Here is a tiny trained network, its code and every weight. The questions are about switching its units off for an input and a class, where a switched-off unit gives its printed mean instead of its output.

import numpy as np


def w(rows, s, z=0):
    codes = np.array(rows[::2]) - 128.0
    scale = np.full(codes.shape[1], s)
    scale[-1] = z or s
    return codes * scale


def norm(h):
    return h / np.sqrt((h * h).mean(-1, keepdims=True) + 1e-5)


def f(y):
    return y / 2 * (1 + np.tanh(0.7978845608 * (y + 0.044715 * y**3)))


def log_softmax(a):
    a = a - a.max(-1, keepdims=True)
    return a - np.log(np.exp(a).sum(-1, keepdims=True))


def net(x, mask):
    res = np.array(x, float).reshape(1, 4) / 4 @ E
    u = 0
    for l in range(4):
        y = f(norm(res) @ A[l][:, :-1].T + A[l][:, -1])
        res = res + np.where(mask[u : u + 5], y, B[l][:, -1]) @ B[l][:, :-1]
        u += 5
    return log_softmax(norm(res)[-1] @ U[:, :-1].T + U[:, -1])


A, B = {}, {}
E = w([
[124,136,159,157,60,89,105,102,47],'x0',
[84,19,170,66,112,103,118,89,94],'x1',
[142,119,69,96,106,172,200,77,145],'x2',
[62,255,110,124,133,98,63,182,80],'x3',
],0.0086)
A[0] = w([
[169,88,189,100,138,190,66,136,42,209],'0.n0',
[73,126,181,224,170,36,135,190,150,77],'0.n1',
[203,178,173,61,148,81,120,202,71,102],'0.n2',
[200,121,156,141,120,131,153,132,146,98],'0.n3',
[44,97,71,95,79,255,173,95,115,254],'0.n4',
],0.0071,0.0016)
B[0] = w([
[91,230,195,239,188,99,120,120,62,213],'0.n0',
[106,149,90,159,145,131,207,203,156,223],'0.n1',
[61,103,169,82,157,119,245,124,133,195],'0.n2',
[83,255,181,137,108,81,114,92,112,152],'0.n3',
[17,170,183,68,98,152,139,153,54,253],'0.n4',
],0.0072,0.0041)
A[1] = w([
[130,87,100,180,54,116,128,120,15,164],'1.n0',
[155,2,144,160,144,62,55,181,130,3],'1.n1',
[48,161,156,72,133,175,91,156,87,134],'1.n2',
[148,147,158,83,113,108,162,79,175,108],'1.n3',
[43,87,84,186,210,120,195,86,71,213],'1.n4',
],0.0073,0.0012)
B[1] = w([
[134,123,126,183,254,37,113,164,44,207],'1.n0',
[44,216,87,107,103,176,41,183,171,151],'1.n1',
[213,82,149,55,8,132,151,49,132,253],'1.n2',
[74,140,80,140,123,166,10,209,120,139],'1.n3',
[141,38,126,162,188,123,105,166,74,223],'1.n4',
],0.0071,0.0055)
A[2] = w([
[68,135,118,169,131,128,156,242,163,144],'2.n0',
[140,160,98,227,107,101,254,58,104,190],'2.n1',
[89,78,176,197,134,188,69,175,106,80],'2.n2',
[100,154,75,206,201,108,137,241,105,252],'2.n3',
[178,161,141,194,56,227,182,137,149,136],'2.n4',
],0.0071,0.0024)
B[2] = w([
[210,197,137,157,13,151,98,30,72,188],'2.n0',
[76,157,182,205,123,71,121,189,62,191],'2.n1',
[73,152,200,80,160,187,29,68,169,165],'2.n2',
[79,71,138,79,86,107,122,56,175,254],'2.n3',
[127,130,254,119,73,60,104,31,123,166],'2.n4',
],0.0083,0.0079)
A[3] = w([
[130,65,122,142,142,72,140,215,21,252],'3.n0',
[80,85,194,155,207,91,74,163,146,164],'3.n1',
[181,136,33,3,73,184,148,97,119,195],'3.n2',
[51,64,103,120,117,168,99,105,138,189],'3.n3',
[248,129,57,81,116,53,132,74,187,52],'3.n4',
],0.0077,0.0019)
B[3] = w([
[81,92,95,219,177,134,157,247,159,253],'3.n0',
[76,175,83,99,224,202,83,120,138,228],'3.n1',
[79,104,70,77,131,129,165,181,65,231],'3.n2',
[160,206,98,143,62,157,160,89,100,191],'3.n3',
[134,107,164,124,223,221,88,124,93,144],'3.n4',
],0.011,0.0057)
U = w([
[152,156,192,152,33,58,141,108,143,182],'0',
[195,82,85,142,135,82,137,161,180,3],'1',
[139,98,65,48,107,184,253,180,82,130],'2',
[220,112,65,169,147,125,137,183,181,19],'3',
[51,117,138,212,169,97,159,217,91,192],'4',
[100,149,146,115,151,196,51,94,141,150],'5',
[208,102,152,164,134,146,133,120,217,97],'6',
],0.012,0.0058)

Each question gives the input, the list of numbers given to net, and the class t.
The units are the neurons (one row each of A and B). Each row of codes is followed by its name. A weight is (code - 128) times the scale printed after its matrix; where a second scale follows, it is the last column's (A, B and U).
mask holds one flag per neuron, layer by layer. A switched-off neuron (its flag False) gives its mean, the last column of its row in B, instead of its output. The means were averaged over made-up inputs and are rounded, as every weight is.
A unit's drop is (log p(t) with every unit on - log p(t) with that unit switched off) / (log p(t) with every unit on - log p(t) with every unit switched off).
The circuit of an input: a set's keep is (log p(t) with only the set's units on - log p(t) with every unit switched off) / (log p(t) with every unit on - log p(t) with every unit switched off). Starting from the 12 units with the biggest drops (on a tie, the unit counted first), units are removed one at a time, each time the one whose removal leaves the highest keep (on an exact tie, the one counted first), for as long as the keep stays at least 0.8.
units of the circuit, in order: the units of the circuit, biggest drop first
k most important neurons: the k neurons with the biggest drops, biggest first
top k neurons in layer l: the k neurons of layer l with the biggest drops, biggest first
input [2,-7,8,6], class 0: units of the circuit, in order : 2.n4, 3.n0, 3.n1
input [-7,-6,1,7], class 2: most important neuron : 3.n2
input [3,5,4,-2], class 4: units of the circuit, in order : 1.n0, 3.n0
input [-8,-5,-1,-8], class 5: units of the circuit, in order : 1.n3, 3.n0, 0.n3
input [4,-4,6,-4], class 4: 2 most important neurons : 2.n1, 1.n0
input [-3,-8,-6,-7], class 0: 2 most important neurons : 0.n3, 2.n4
input [0,7,-6,0], class 5: 2 most important neurons : 2.n2, 1.n1
input [6,-8,7,1], class 0: 2 most important neurons : 2.n4, 1.n4
input [0,8,3,-6], class 4: units of the circuit, in order : 2.n3, 1.n2
input [-6,-4,-4,3], class 5: 2 most important neurons : 3.n4, 0.n4
input [-7,-1,-6,1], class 2: 3 most important neurons : 2.n1, 0.n0, 3.n2
input [-7,-1,-3,-2], class 2: top 2 neurons in layer 2 : 2.n1, 2.n4
input [3,-6,5,-2], class 0: 2 most important neurons : 2.n4, 0.n0
input [4,-8,4,-3], class 0: units of the circuit, in order : 2.n4
input [7,4,7,3], class 4: 2 most important neurons : 1.n0, 3.n0
input [-1,6,-4,2], class 5: 2 most important neurons : 0.n4, 2.n2
input [1,2,3,-7], class 4: 3 most important neurons : 2.n3, 1.n1, 0.n4
input [-7,-7,-6,0], class 6: top 3 neurons in layer 3 : 3.n1, 3.n4, 3.n2
input [2,7,2,-8], class 4: top 3 neurons in layer 0 : 0.n4, 0.n0, 0.n3
input [3,-5,3,-6], class 0: units of the circuit, in order : 2.n4
input [-8,-8,-1,4], class 5: top 3 neurons in layer 3 : 3.n4, 3.n0, 3.n3
